Here is a tiny trained network, its code and every weight. The questions are about switching its units off for an input and a target symbol, where a switched-off unit gives its printed mean instead of its output.

import numpy as np


def w(rows, s, z=0):
    codes = np.array(rows[::2]) - 128.0
    scale = np.full(codes.shape[1], s)
    scale[-1] = z or s
    return codes * scale


def f(y):
    return y / 2 * (1 + np.tanh(0.7978845608 * (y + 0.044715 * y**3)))


def softmax(a):
    e = np.exp(a - a.max(-1, keepdims=True))
    return e / e.sum(-1, keepdims=True)


def log_softmax(a):
    a = a - a.max(-1, keepdims=True)
    return a - np.log(np.exp(a).sum(-1, keepdims=True))


def net(x, mask):
    ids = ['Πβζθμστφψ'.index(c) for c in x.split()]
    T = len(ids)
    res = E[ids] + P[:T]
    r = res
    for j in range(3):
        rows = slice(2 * j, 2 * j + 2)
        q, k, v = (r @ M[0][rows].T for M in (Q, K, V))
        z = softmax(np.where(np.tri(T) > 0, q @ k.T / 2**0.5, -1e9)) @ v
        o = O[0][rows]
        res = res + np.where(mask[j], z, o[:, -1]) @ o[:, :-1]
    y = f(res @ A[0][:, :-1].T + A[0][:, -1])
    res = res + np.where(mask[3:19], y, B[0][:, -1]) @ B[0][:, :-1]
    return log_softmax(res[-1] @ U[:, :-1].T + U[:, -1])


Q, K, V, O, A, B = {}, {}, {}, {}, {}, {}
E = w([
[110,144,132,187],'Π',
[166,57,156,153],'β',
[148,141,188,213],'ζ',
[56,146,170,185],'θ',
[103,111,142,107],'μ',
[62,135,212,87],'σ',
[143,94,111,143],'τ',
[132,118,206,131],'φ',
[39,1,111,142],'ψ',
],0.013)
P = w([
[136,183,87,255],'0',
[42,99,204,43],'1',
[56,86,212,52],'2',
[53,82,218,60],'3',
[49,86,228,64],'4',
[53,81,227,69],'5',
[56,79,226,83],'6',
[64,77,236,81],'7',
[78,78,235,91],'8',
],0.0069)
Q[0] = w([
[163,189,96,59],'head 1',
[47,47,155,164],'head 1',
[178,208,52,71],'head 2',
[47,16,195,134],'head 2',
[67,86,183,189],'head 3',
[170,168,10,145],'head 3',
],0.012)
K[0] = w([
[164,163,196,33],'head 1',
[123,112,2,192],'head 1',
[110,55,201,81],'head 2',
[191,242,64,250],'head 2',
[49,37,140,104],'head 3',
[244,221,76,219],'head 3',
],0.0096)
V[0] = w([
[188,97,80,121],'head 1',
[139,115,250,104],'head 1',
[196,103,120,151],'head 2',
[114,82,118,66],'head 2',
[102,81,80,106],'head 3',
[164,135,149,164],'head 3',
],0.015)
O[0] = w([
[106,133,210,235,67],'head 1',
[9,124,26,122,101],'head 1',
[76,141,255,174,136],'head 2',
[123,79,39,220,2],'head 2',
[151,40,141,160,233],'head 3',
[90,178,123,132,44],'head 3',
],0.0087,0.0079)
A[0] = w([
[44,107,165,139,254],'neuron 1',
[102,208,44,62,185],'neuron 2',
[138,120,61,231,124],'neuron 3',
[76,113,182,106,151],'neuron 4',
[25,249,105,122,87],'neuron 5',
[164,131,174,110,99],'neuron 6',
[121,127,178,53,105],'neuron 7',
[100,117,157,58,78],'neuron 8',
[105,57,70,96,112],'neuron 9',
[193,255,139,75,106],'neuron 10',
[172,119,183,94,77],'neuron 11',
[127,192,167,85,182],'neuron 12',
[122,130,1,105,130],'neuron 13',
[65,155,153,161,243],'neuron 14',
[98,99,144,106,98],'neuron 15',
[187,135,111,109,174],'neuron 16',
],0.0094,0.0066)
B[0] = w([
[177,165,83,131,248],'neuron 1',
[164,46,101,130,154],'neuron 2',
[12,110,94,187,126],'neuron 3',
[127,150,97,146,233],'neuron 4',
[80,117,52,150,148],'neuron 5',
[113,134,154,148,177],'neuron 6',
[81,138,105,142,228],'neuron 7',
[96,110,99,145,196],'neuron 8',
[147,143,156,165,167],'neuron 9',
[63,78,205,90,157],'neuron 10',
[102,124,155,156,198],'neuron 11',
[133,153,127,96,194],'neuron 12',
[83,145,207,204,138],'neuron 13',
[185,161,82,152,175],'neuron 14',
[109,144,113,153,167],'neuron 15',
[131,83,142,84,137],'neuron 16',
],0.011,0.013)
U = w([
[50,125,239,123,112],'Π',
[188,221,94,222,121],'β',
[12,182,117,165,88],'ζ',
[103,40,118,6,108],'θ',
[228,151,91,51,255],'μ',
[22,38,95,254,97],'σ',
[165,188,210,192,104],'τ',
[139,128,20,92,176],'φ',
[188,23,199,125,75],'ψ',
],0.0064,0.0061)

Each question gives the input, a string of symbols that net reads in full, and the target symbol t.
The units are the heads (2 rows each of Q, K, V and O) and the neurons (one row each of A and B). Each row of codes is followed by its name. A weight is (code - 128) times the scale printed after its matrix; where a second scale follows, it is the last column's (O, A, B and U).
mask holds one flag per unit, heads first, then neurons. A switched-off unit (its flag False) gives its mean, the last column of its rows in O or B, instead of its output. The means were averaged over made-up inputs and are rounded, as every weight is.
A unit's drop is (log p(t) with every unit on - log p(t) with that unit switched off) / (log p(t) with every unit on - log p(t) with every unit switched off).
The circuit of an input: a set's keep is (log p(t) with only the set's units on - log p(t) with every unit switched off) / (log p(t) with every unit on - log p(t) with every unit switched off). Starting from the 12 units with the biggest drops (on a tie, the unit counted first), units are removed one at a time, each time the one whose removal leaves the highest keep (on an exact tie, the one counted first), for as long as the keep stays at least 0.8.
circuit, biggest first: the units of the circuit, biggest drop first
most important unit: the unit with the biggest drop
k most important neurons: the k neurons with the biggest drops, biggest first
heads that matter: for each layer, one digit per head in row order, 1 if its drop is at least 0.15 and else 0, layers parted by /
input σ τ σ β Π θ σ, target σ: circuit, biggest first : [head 1; head 2; neuron 13; neuron 2]
input β Π ψ μ ψ φ ψ θ ψ, target β: most important unit : neuron 1
input φ σ τ φ τ, target φ: heads that matter : 101
input ζ σ Π μ μ μ τ τ, target ζ: heads that matter : 110
input ζ ψ ψ β φ, target ζ: heads that matter : 110
input φ β ζ, target φ: heads that matter : 101
input ζ Π ζ Π Π, target ζ: heads that matter : 011
input σ β β φ, target σ: circuit, biggest first : [head 1; head 2; neuron 13]
input Π ζ τ ζ ζ, target Π: circuit, biggest first : [neuron 10; head 2; head 1; head 3]
input σ β ζ φ Π, target σ: 3 most important neurons : [neuron 13; neuron 2; neuron 5]
input β φ μ, target β: heads that matter : 110
input β ψ σ Π φ μ ψ θ, target β: circuit, biggest first : [neuron 1; neuron 14; head 2; head 1]
input μ μ Π ζ β φ σ Π, target μ: heads that matter : 000
input β θ β ζ ψ ψ τ φ σ, target β: heads that matter : 110
input Π β β, target Π: heads that matter : 110
input ζ φ ψ ψ β φ ψ σ, target ζ: circuit, biggest first : [head 2; neuron 7; head 1; neuron 4]
input φ μ ζ, target φ: heads that matter : 100
input ψ θ θ Π Π, target μ: most important unit : head 2
input Π β Π ζ β ζ φ, target Π: circuit, biggest first : [neuron 10; head 2; head 3]
input ζ ζ β, target ζ: most important unit : head 2
